Here is a tiny trained network, its code and every weight. The questions are about switching its units off for an input and a class, where a switched-off unit gives its printed mean instead of its output.

import numpy as np


def w(rows, s, z=0):
    codes = np.array(rows[::2]) - 128.0
    scale = np.full(codes.shape[1], s)
    scale[-1] = z or s
    return codes * scale


def f(y):
    return np.maximum(y, 0)


def log_softmax(a):
    a = a - a.max(-1, keepdims=True)
    return a - np.log(np.exp(a).sum(-1, keepdims=True))


def net(x, mask):
    res = np.array(x, float).reshape(1, 4) / 4 @ E
    y = f(res @ A[0][:, :-1].T + A[0][:, -1])
    res = res + np.where(mask, y, B[0][:, -1]) @ B[0][:, :-1]
    return log_softmax(res[-1] @ U[:, :-1].T + U[:, -1])


A, B = {}, {}
E = w([
[156,14,108,149,140,146,184],'x0',
[189,112,212,165,144,110,92],'x1',
[137,90,93,15,31,98,93],'x2',
[96,139,152,142,53,246,104],'x3',
],0.013)
A[0] = w([
[186,71,170,135,84,68,138,251],'N0',
[188,92,141,187,147,98,134,237],'N1',
[210,116,144,67,116,75,120,185],'N2',
[75,173,165,160,37,124,33,148],'N3',
[108,171,146,89,91,184,86,176],'N4',
[85,224,141,84,135,105,106,119],'N5',
[133,154,173,113,66,185,118,145],'N6',
[52,208,89,137,89,133,66,251],'N7',
[106,83,70,145,77,146,250,133],'N8',
[133,126,134,157,88,180,51,167],'N9',
[150,104,170,179,169,130,129,76],'N10',
[121,102,117,85,76,111,137,80],'N11',
[80,201,137,94,98,166,131,227],'N12',
[130,91,63,114,178,165,173,211],'N13',
[192,123,164,151,183,144,118,162],'N14',
[93,173,128,119,108,156,101,179],'N15',
[216,96,105,93,131,106,119,238],'N16',
[129,135,193,184,171,170,87,235],'N17',
[158,85,83,185,142,151,135,239],'N18',
[159,96,121,150,135,165,101,138],'N19',
[37,228,110,129,114,111,151,219],'N20',
[136,144,113,150,101,183,32,91],'N21',
],0.012,0.003)
B[0] = w([
[22,228,172,71,124,81,132,232],'N0',
[83,191,152,137,61,116,167,238],'N1',
[86,186,99,55,178,29,95,229],'N2',
[190,56,147,55,177,91,160,228],'N3',
[225,28,177,126,139,124,97,209],'N4',
[114,87,23,141,174,187,52,205],'N5',
[157,90,203,39,127,102,172,204],'N6',
[220,57,63,150,216,100,78,226],'N7',
[40,69,198,103,95,229,97,232],'N8',
[160,80,239,129,115,98,197,201],'N9',
[161,197,144,158,82,168,242,214],'N10',
[102,148,82,122,136,154,84,191],'N11',
[190,58,116,145,178,128,70,208],'N12',
[19,45,109,139,80,177,140,222],'N13',
[100,190,132,196,80,91,161,218],'N14',
[220,38,150,112,226,128,95,186],'N15',
[41,200,169,26,139,68,115,222],'N16',
[223,144,171,218,93,95,187,245],'N17',
[37,103,193,175,61,159,194,218],'N18',
[83,187,165,131,69,138,166,170],'N19',
[160,135,2,197,203,150,91,216],'N20',
[176,139,188,136,157,131,174,191],'N21',
],0.0071,0.013)
U = w([
[139,87,52,131,172,157,68,112],'0',
[217,25,215,68,160,125,115,13],'1',
[52,174,151,11,122,2,115,251],'2',
[124,178,220,188,73,139,201,26],'3',
[23,36,206,87,72,239,154,216],'4',
],0.0085,0.0017)

Each question gives the input, the list of numbers given to net, and the class t.
The units are the neurons (one row each of A and B). Each row of codes is followed by its name. A weight is (code - 128) times the scale printed after its matrix; where a second scale follows, it is the last column's (A, B and U).
mask holds one flag per neuron, in row order. A switched-off neuron (its flag False) gives its mean, the last column of its row in B, instead of its output. The means were averaged over made-up inputs and are rounded, as every weight is.
A unit's drop is (log p(t) with every unit on - log p(t) with that unit switched off) / (log p(t) with every unit on - log p(t) with every unit switched off).
The circuit of an input: a set's keep is (log p(t) with only the set's units on - log p(t) with every unit switched off) / (log p(t) with every unit on - log p(t) with every unit switched off). Starting from the 12 units with the biggest drops (on a tie, the unit counted first), units are removed one at a time, each time the one whose removal leaves the highest keep (on an exact tie, the one counted first), for as long as the keep stays at least 0.8.
circuit, biggest first: the units of the circuit, biggest drop first
k most important neurons: the k neurons with the biggest drops, biggest first
drop of u: that unit's drop, to one decimal
input [1,-7,-2,-2], class 4: circuit, biggest first : N8
input [6,4,6,4], class 2: circuit, biggest first : N0, N16
input [7,4,6,3], class 2: circuit, biggest first : N0, N16
input [6,8,2,1], class 2: 2 most important neurons : N0, N16
input [0,-1,-2,-3], class 3: circuit, biggest first : N2, N3
input [-5,-7,8,0], class 0: 2 most important neurons : N20, N5
input [5,-2,-6,-2], class 4: 2 most important neurons : N13, N8
input [-5,6,-6,4], class 1: 2 most important neurons : N3, N15
input [1,-5,-1,-2], class 4: drop of N8 : 0.1
input [3,2,-3,-6], class 3: drop of N10 : 0.2
